Below are the code and all the weights of a small trained network. Each question names an input and a target symbol and asks about switching units off, where a switched-off unit gives its printed mean instead of its output.

import numpy as np


def w(rows, s, z=0):
    codes = np.array(rows[::2]) - 128.0
    scale = np.full(codes.shape[1], s)
    scale[-1] = z or s
    return codes * scale


def norm(h):
    return h / np.sqrt((h * h).mean(-1, keepdims=True) + 1e-5)


def f(y):
    return np.maximum(y, 0)


def softmax(a):
    e = np.exp(a - a.max(-1, keepdims=True))
    return e / e.sum(-1, keepdims=True)


def log_softmax(a):
    a = a - a.max(-1, keepdims=True)
    return a - np.log(np.exp(a).sum(-1, keepdims=True))


def net(x, mask):
    ids = ['ΛΞΠβγδεζηθμτω'.index(c) for c in x.split()]
    T = len(ids)
    res = E[ids] + P[:T]
    u = 0
    for l in range(2):
        r = norm(res)
        for j in range(2):
            rows = slice(3 * j, 3 * j + 3)
            q, k, v = (r @ M[l][rows].T for M in (Q, K, V))
            z = softmax(np.where(np.tri(T) > 0, q @ k.T / 3**0.5, -1e9)) @ v
            o = O[l][rows]
            res = res + np.where(mask[u + j], z, o[:, -1]) @ o[:, :-1]
        u += 2
        y = f(norm(res) @ A[l][:, :-1].T + A[l][:, -1])
        res = res + np.where(mask[u : u + 8], y, B[l][:, -1]) @ B[l][:, :-1]
        u += 8
    return log_softmax(norm(res)[-1] @ U[:, :-1].T + U[:, -1])


Q, K, V, O, A, B = {}, {}, {}, {}, {}, {}
E = w([
[134,213,69],'Λ',
[169,151,184],'Ξ',
[123,194,117],'Π',
[128,170,186],'β',
[99,175,74],'γ',
[247,113,95],'δ',
[118,124,91],'ε',
[149,134,127],'ζ',
[128,122,45],'η',
[153,249,96],'θ',
[95,39,149],'μ',
[90,67,145],'τ',
[98,148,144],'ω',
],0.016)
P = w([
[123,107,169],'0',
[8,168,9],'1',
[183,157,39],'2',
[49,254,111],'3',
[87,214,49],'4',
[162,157,219],'5',
],0.0086)
Q[0] = w([
[163,38,195],'0.h0',
[65,123,142],'0.h0',
[96,58,100],'0.h0',
[17,197,92],'0.h1',
[105,109,2],'0.h1',
[194,211,124],'0.h1',
],0.0079)
K[0] = w([
[104,145,84],'0.h0',
[143,85,117],'0.h0',
[112,99,132],'0.h0',
[150,248,92],'0.h1',
[164,121,186],'0.h1',
[69,205,123],'0.h1',
],0.015)
V[0] = w([
[210,160,216],'0.h0',
[37,141,1],'0.h0',
[114,94,120],'0.h0',
[55,179,190],'0.h1',
[121,100,81],'0.h1',
[206,68,58],'0.h1',
],0.0088)
O[0] = w([
[170,64,166,84],'0.h0',
[109,226,131,254],'0.h0',
[254,176,153,96],'0.h0',
[127,124,76,211],'0.h1',
[118,162,168,116],'0.h1',
[184,154,53,32],'0.h1',
],0.0086,0.004)
A[0] = w([
[160,124,164,228],'0.n0',
[88,124,84,162],'0.n1',
[254,119,159,254],'0.n2',
[94,154,134,98],'0.n3',
[75,117,243,135],'0.n4',
[143,190,43,116],'0.n5',
[186,102,168,78],'0.n6',
[193,106,3,174],'0.n7',
],0.0098,0.0038)
B[0] = w([
[129,187,172,156],'0.n0',
[159,195,169,200],'0.n1',
[3,142,100,163],'0.n2',
[240,103,132,181],'0.n3',
[54,145,38,187],'0.n4',
[114,45,219,254],'0.n5',
[254,190,83,136],'0.n6',
[38,204,144,187],'0.n7',
],0.0072,0.0064)
Q[1] = w([
[17,165,248],'1.h0',
[34,192,31],'1.h0',
[92,252,166],'1.h0',
[253,74,61],'1.h1',
[237,40,135],'1.h1',
[29,192,179],'1.h1',
],0.0074)
K[1] = w([
[151,85,117],'1.h0',
[156,19,140],'1.h0',
[163,8,79],'1.h0',
[42,170,123],'1.h1',
[96,228,75],'1.h1',
[196,136,141],'1.h1',
],0.016)
V[1] = w([
[130,58,149],'1.h0',
[134,249,132],'1.h0',
[203,132,208],'1.h0',
[22,190,126],'1.h1',
[128,147,172],'1.h1',
[102,112,95],'1.h1',
],0.015)
O[1] = w([
[81,101,216,101],'1.h0',
[183,157,37,168],'1.h0',
[51,145,119,51],'1.h0',
[248,183,104,253],'1.h1',
[153,115,106,156],'1.h1',
[225,175,174,128],'1.h1',
],0.012,0.011)
A[1] = w([
[137,132,65,63],'1.n0',
[224,172,110,184],'1.n1',
[112,63,231,89],'1.n2',
[107,160,117,3],'1.n3',
[1,112,100,248],'1.n4',
[146,145,64,118],'1.n5',
[168,167,141,178],'1.n6',
[155,78,38,172],'1.n7',
],0.017,0.0038)
B[1] = w([
[69,141,132,168],'1.n0',
[94,28,145,251],'1.n1',
[130,224,110,172],'1.n2',
[144,138,150,130],'1.n3',
[163,33,107,161],'1.n4',
[134,148,136,189],'1.n5',
[108,116,126,189],'1.n6',
[79,252,199,184],'1.n7',
],0.016)
U = w([
[124,109,97,128],'Λ',
[47,72,155,111],'Ξ',
[238,89,118,252],'Π',
[95,142,184,112],'β',
[171,148,84,117],'γ',
[75,27,41,190],'δ',
[124,129,47,157],'ε',
[61,82,156,86],'ζ',
[133,109,67,206],'η',
[2,167,80,58],'θ',
[150,185,210,109],'μ',
[166,82,198,61],'τ',
[163,61,168,48],'ω',
],0.015,0.0036)

Each question gives the input, a string of symbols that net reads in full, and the target symbol t.
The units are the heads (3 rows each of Q, K, V and O) and the neurons (one row each of A and B). Each row of codes is followed by its name. A weight is (code - 128) times the scale printed after its matrix; where a second scale follows, it is the last column's (O, A, B and U).
mask holds one flag per unit, layer by layer, with each layer's heads first. A switched-off unit (its flag False) gives its mean, the last column of its rows in O or B, instead of its output. The means were averaged over made-up inputs and are rounded, as every weight is.
A unit's drop is (log p(t) with every unit on - log p(t) with that unit switched off) / (log p(t) with every unit on - log p(t) with every unit switched off).
The circuit of an input: a set's keep is (log p(t) with only the set's units on - log p(t) with every unit switched off) / (log p(t) with every unit on - log p(t) with every unit switched off). Starting from the 12 units with the biggest drops (on a tie, the unit counted first), units are removed one at a time, each time the one whose removal leaves the highest keep (on an exact tie, the one counted first), for as long as the keep stays at least 0.8.
units of the circuit, in order: the units of the circuit, biggest drop first
most important unit: the unit with the biggest drop
heads that matter: for each layer, one digit per head in row order, 1 if its drop is at least 0.15 and else 0, layers parted by /
drop of u: that unit's drop, to one decimal
input Π Π ε, target Π: most important unit => 1.h1
input θ τ ε ε μ μ, target θ: units of the circuit, in order => (0.h0, 0.n4)
input μ Ξ θ, target μ: units of the circuit, in order => (1.h0, 0.h0, 0.n4, 1.n1)
input δ θ θ θ θ, target δ: units of the circuit, in order => (1.n4, 1.h1)
input Π γ β Ξ Π Ξ, target Π: units of the circuit, in order => (1.n1, 1.h0)
input δ τ μ β, target δ: units of the circuit, in order => (1.h1, 1.n4)
input Ξ β ε θ ω, target Ξ: heads that matter => 10 / 11
input Ξ Π θ Π, target Ξ: units of the circuit, in order => (0.h0, 1.h1)
input θ γ δ, target θ: units of the circuit, in order => (0.n7, 0.n2)
input Π β γ, target Π: units of the circuit, in order => (1.h1, 1.n1)
input θ Π Ξ, target θ: units of the circuit, in order => (0.n2, 0.h0)
input Π μ Π β Λ Λ, target Π: units of the circuit, in order => (1.h0, 0.h0, 1.n1)
input Π θ θ, target Π: heads that matter => 11 / 01
input δ ε τ Π δ β, target δ: heads that matter => 11 / 00
input μ Π β γ ε, target μ: most important unit => 1.h0
input μ θ Π τ μ, target μ: units of the circuit, in order => (1.h0, 1.n1)
input Π γ Π γ η, target Π: units of the circuit, in order => (1.h1, 1.n1)
input Ξ γ δ μ γ, target Ξ: units of the circuit, in order => (0.h0, 1.h0)
input δ ω γ τ ε, target δ: heads that matter => 11 / 01
input Π ε ζ Ξ θ τ, target Π: most important unit => 0.n7
input θ Ξ Π, target θ: heads that matter => 10 / 10
input Π Π β, target Π: heads that matter => 10 / 01
input Ξ μ η ε Π, target Ξ: heads that matter => 10 / 11
input Π η Π, target Π: heads that matter => 00 / 01
input θ β ε, target θ: heads that matter => 00 / 00
input Ξ τ δ δ, target Ξ: drop of 0.h0 => 0.8
input Ξ ε ζ, target Ξ: drop of 0.n0 => 0.0
input δ Ξ η γ, target δ: drop of 0.n7 => 0.1
input θ Π θ, target θ: drop of 1.h1 => 0.2
input Π θ Π Π τ, target Π: units of the circuit, in order => (1.h1)
